Here is a tiny trained network, its code and every weight. The questions are about switching its units off for an input and a target symbol, where a switched-off unit gives its printed mean instead of its output.

import numpy as np


def w(rows, s, z=0):
    codes = np.array(rows[::2]) - 128.0
    scale = np.full(codes.shape[1], s)
    scale[-1] = z or s
    return codes * scale


def norm(h):
    return h / np.sqrt((h * h).mean(-1, keepdims=True) + 1e-5)


def f(y):
    return y / 2 * (1 + np.tanh(0.7978845608 * (y + 0.044715 * y**3)))


def softmax(a):
    e = np.exp(a - a.max(-1, keepdims=True))
    return e / e.sum(-1, keepdims=True)


def log_softmax(a):
    a = a - a.max(-1, keepdims=True)
    return a - np.log(np.exp(a).sum(-1, keepdims=True))


def net(x, mask):
    ids = ['αγδεθμξπψ'.index(c) for c in x.split()]
    T = len(ids)
    res = E[ids] + P[:T]
    u = 0
    for l in range(2):
        q, k, v = (norm(res) @ M[l].T for M in (Q, K, V))
        z = softmax(np.where(np.tri(T) > 0, q @ k.T / 2**0.5, -1e9)) @ v
        res = res + np.where(mask[u], z, O[l][:, -1]) @ O[l][:, :-1]
        u += 1
        y = f(norm(res) @ A[l][:, :-1].T + A[l][:, -1])
        res = res + np.where(mask[u : u + 8], y, B[l][:, -1]) @ B[l][:, :-1]
        u += 8
    return log_softmax(norm(res)[-1] @ U[:, :-1].T + U[:, -1])


Q, K, V, O, A, B = {}, {}, {}, {}, {}, {}
E = w([
[89,193,153,141,133,41,86,233],'α',
[143,161,140,124,142,100,78,191],'γ',
[85,126,145,113,106,100,3,181],'δ',
[162,171,86,109,168,150,132,109],'ε',
[145,151,61,92,202,91,113,145],'θ',
[129,173,127,129,142,123,229,89],'μ',
[166,143,174,120,133,193,158,58],'ξ',
[97,181,148,139,116,102,195,154],'π',
[108,92,45,114,185,176,57,102],'ψ',
],0.0036)
P = w([
[138,198,137,178,187,145,132,139],'0',
[112,150,147,116,212,182,133,178],'1',
[63,132,189,39,194,132,144,129],'2',
[102,181,134,53,158,90,119,81],'3',
[168,112,163,180,145,82,73,64],'4',
[186,180,62,163,90,112,114,104],'5',
[142,157,102,66,80,157,79,140],'6',
[154,24,110,161,66,138,183,182],'7',
[60,141,109,55,117,119,83,91],'8',
[121,3,78,140,67,84,170,155],'9',
[101,97,105,165,151,96,23,70],'10',
],0.0049)
Q[0] = w([
[53,133,192,118,215,109,127,74],'L0H1',
[100,167,134,1,103,186,136,179],'L0H1',
],0.03)
K[0] = w([
[232,166,56,242,60,182,127,181],'L0H1',
[102,251,91,124,94,74,78,39],'L0H1',
],0.025)
V[0] = w([
[135,169,119,131,139,146,251,91],'L0H1',
[98,160,122,138,131,58,123,219],'L0H1',
],0.017)
O[0] = w([
[174,48,220,236,102,139,18,80,184],'L0H1',
[102,182,62,127,38,255,175,70,253],'L0H1',
],0.0054,0.0057)
A[0] = w([
[122,1,105,142,63,110,202,162,174],'L0N1',
[133,68,73,110,132,120,120,112,93],'L0N2',
[135,146,117,113,117,137,119,103,110],'L0N3',
[144,105,138,130,124,117,117,113,121],'L0N4',
[116,124,144,123,151,157,149,132,186],'L0N5',
[133,182,139,123,152,92,133,136,3],'L0N6',
[100,137,147,148,135,124,117,146,128],'L0N7',
[136,115,122,123,128,159,107,152,148],'L0N8',
],0.028,0.0024)
B[0] = w([
[156,7,106,82,110,127,192,97,254],'L0N1',
[43,117,139,129,115,115,104,174,185],'L0N2',
[105,120,137,119,117,65,137,113,248],'L0N3',
[105,134,84,88,150,147,130,133,249],'L0N4',
[172,155,129,149,114,97,157,145,176],'L0N5',
[175,112,153,66,82,182,147,119,216],'L0N6',
[142,149,108,129,123,153,168,129,165],'L0N7',
[113,136,134,131,147,114,167,104,188],'L0N8',
],0.018,0.0054)
Q[1] = w([
[169,96,90,123,155,99,188,132],'L1H1',
[142,115,225,180,181,82,145,253],'L1H1',
],0.021)
K[1] = w([
[90,75,94,147,139,80,132,138],'L1H1',
[193,37,146,91,162,253,128,153],'L1H1',
],0.024)
V[1] = w([
[102,255,143,237,208,164,73,194],'L1H1',
[77,132,52,110,59,37,120,93],'L1H1',
],0.0053)
O[1] = w([
[218,149,176,96,124,132,254,90,63],'L1H1',
[128,70,150,51,100,105,15,94,255],'L1H1',
],0.0036,0.0062)
A[1] = w([
[167,66,175,156,171,160,67,161,79],'L1N1',
[97,135,102,123,249,198,143,156,73],'L1N2',
[37,153,187,168,88,134,142,76,152],'L1N3',
[88,19,131,160,49,60,232,146,226],'L1N4',
[155,120,181,118,245,73,117,206,3],'L1N5',
[114,54,104,183,84,172,94,109,45],'L1N6',
[126,166,136,69,157,61,193,148,184],'L1N7',
[110,83,245,212,112,36,140,128,147],'L1N8',
],0.012,0.0018)
B[1] = w([
[154,42,96,159,65,103,188,97,172],'L1N1',
[132,123,72,130,113,167,70,137,173],'L1N2',
[178,184,119,144,141,129,88,140,195],'L1N3',
[156,35,135,74,153,139,132,133,255],'L1N4',
[147,253,144,130,90,57,118,184,146],'L1N5',
[91,179,171,107,135,116,141,102,176],'L1N6',
[120,99,142,132,109,121,82,97,191],'L1N7',
[142,121,73,88,192,122,204,105,160],'L1N8',
],0.019,0.0095)
U = w([
[205,164,83,128,97,159,151,79,254],'α',
[142,103,147,97,102,83,47,112,160],'γ',
[2,134,106,82,98,82,158,137,115],'δ',
[51,90,78,157,162,188,79,189,97],'ε',
[164,143,101,98,252,79,174,132,34],'θ',
[102,85,145,236,90,131,169,60,24],'μ',
[145,128,109,191,95,58,171,235,77],'ξ',
[76,177,248,168,195,120,126,122,149],'π',
[151,121,241,93,91,203,150,228,73],'ψ',
],0.0078,0.0061)

Each question gives the input, a string of symbols that net reads in full, and the target symbol t.
The units are the heads (2 rows each of Q, K, V and O) and the neurons (one row each of A and B). Each row of codes is followed by its name. A weight is (code - 128) times the scale printed after its matrix; where a second scale follows, it is the last column's (O, A, B and U).
mask holds one flag per unit, layer by layer, with each layer's heads first. A switched-off unit (its flag False) gives its mean, the last column of its rows in O or B, instead of its output. The means were averaged over made-up inputs and are rounded, as every weight is.
A unit's drop is (log p(t) with every unit on - log p(t) with that unit switched off) / (log p(t) with every unit on - log p(t) with every unit switched off).
The circuit of an input: a set's keep is (log p(t) with only the set's units on - log p(t) with every unit switched off) / (log p(t) with every unit on - log p(t) with every unit switched off). Starting from the 12 units with the biggest drops (on a tie, the unit counted first), units are removed one at a time, each time the one whose removal leaves the highest keep (on an exact tie, the one counted first), for as long as the keep stays at least 0.8.
circuit, biggest first: the units of the circuit, biggest drop first
most important unit: the unit with the biggest drop
k most important neurons: the k neurons with the biggest drops, biggest first
k most important neurons of layer l: the k neurons of layer l with the biggest drops, biggest first
input γ ξ ψ γ δ θ ε ξ μ ψ γ, target ξ: 2 most important neurons	L1N5; L1N1
input ψ μ ξ ψ ε ψ ξ π ψ ε ψ, target π: 2 most important neurons	L0N1; L1N6
input ε ψ θ γ ψ ε, target θ: 4 most important neurons of layer 0	L0N3; L0N4; L0N6; L0N1
input γ ψ μ μ ε α δ, target μ: 2 most important neurons	L1N1; L1N4
input θ γ ε, target θ: most important unit	L1N8
input γ ψ θ π ξ, target ψ: circuit, biggest first	L0H1; L0N6; L1N1
input π ψ ψ ψ δ ψ ψ ε α ψ θ, target ε: 3 most important neurons	L0N4; L1N2; L0N3
input δ ψ θ δ θ ξ γ, target δ: 2 most important neurons	L0N1; L1N3
input ψ γ θ π δ γ, target θ: circuit, biggest first	L0N4; L1N8; L0N1; L0N6
input γ π γ ψ π ψ π δ ξ, target ψ: 2 most important neurons of layer 0	L0N6; L0N1
input ψ ψ θ θ γ θ δ, target θ: 4 most important neurons	L1N8; L0N4; L0N3; L0N1
input θ μ δ γ δ, target μ: 2 most important neurons	L1N1; L0N4
input α ξ γ ψ μ ψ ε δ ξ α ψ, target δ: circuit, biggest first	L0H1; L0N1; L1N3
input α ψ δ δ ξ γ, target δ: circuit, biggest first	L0H1; L1N3
input θ δ μ, target θ: circuit, biggest first	L1N8; L0N4; L0N1; L0N6
input θ δ ψ ε θ, target δ: 2 most important neurons of layer 1	L1N3; L1N4
input μ ψ δ π ψ ψ α, target π: 2 most important neurons	L1N6; L0N1
input μ ε α, target μ: 3 most important neurons	L1N1; L0N3; L0N4
input π μ θ μ ξ θ μ, target μ: circuit, biggest first	L0H1; L1N1; L1N4; L0N1
input θ ξ ε γ ε, target ξ: 2 most important neurons of layer 1	L1N5; L1N1
input ξ α μ, target ξ: 2 most important neurons of layer 0	L0N4; L0N1
input μ ψ γ γ π, target ψ: circuit, biggest first	L0H1; L0N6; L1N1
input γ ψ ε π μ ξ, target ε: most important unit	L0N4
input ψ ψ θ ξ γ ψ, target θ: 2 most important neurons of layer 1	L1N8; L1N3
input π θ μ α ξ π, target μ: 2 most important neurons	L1N1; L0N4
input π δ ψ, target π: most important neuron	L1N6
input ε ψ ψ γ ξ θ θ π δ π μ, target π: 2 most important neurons	L0N1; L1N6
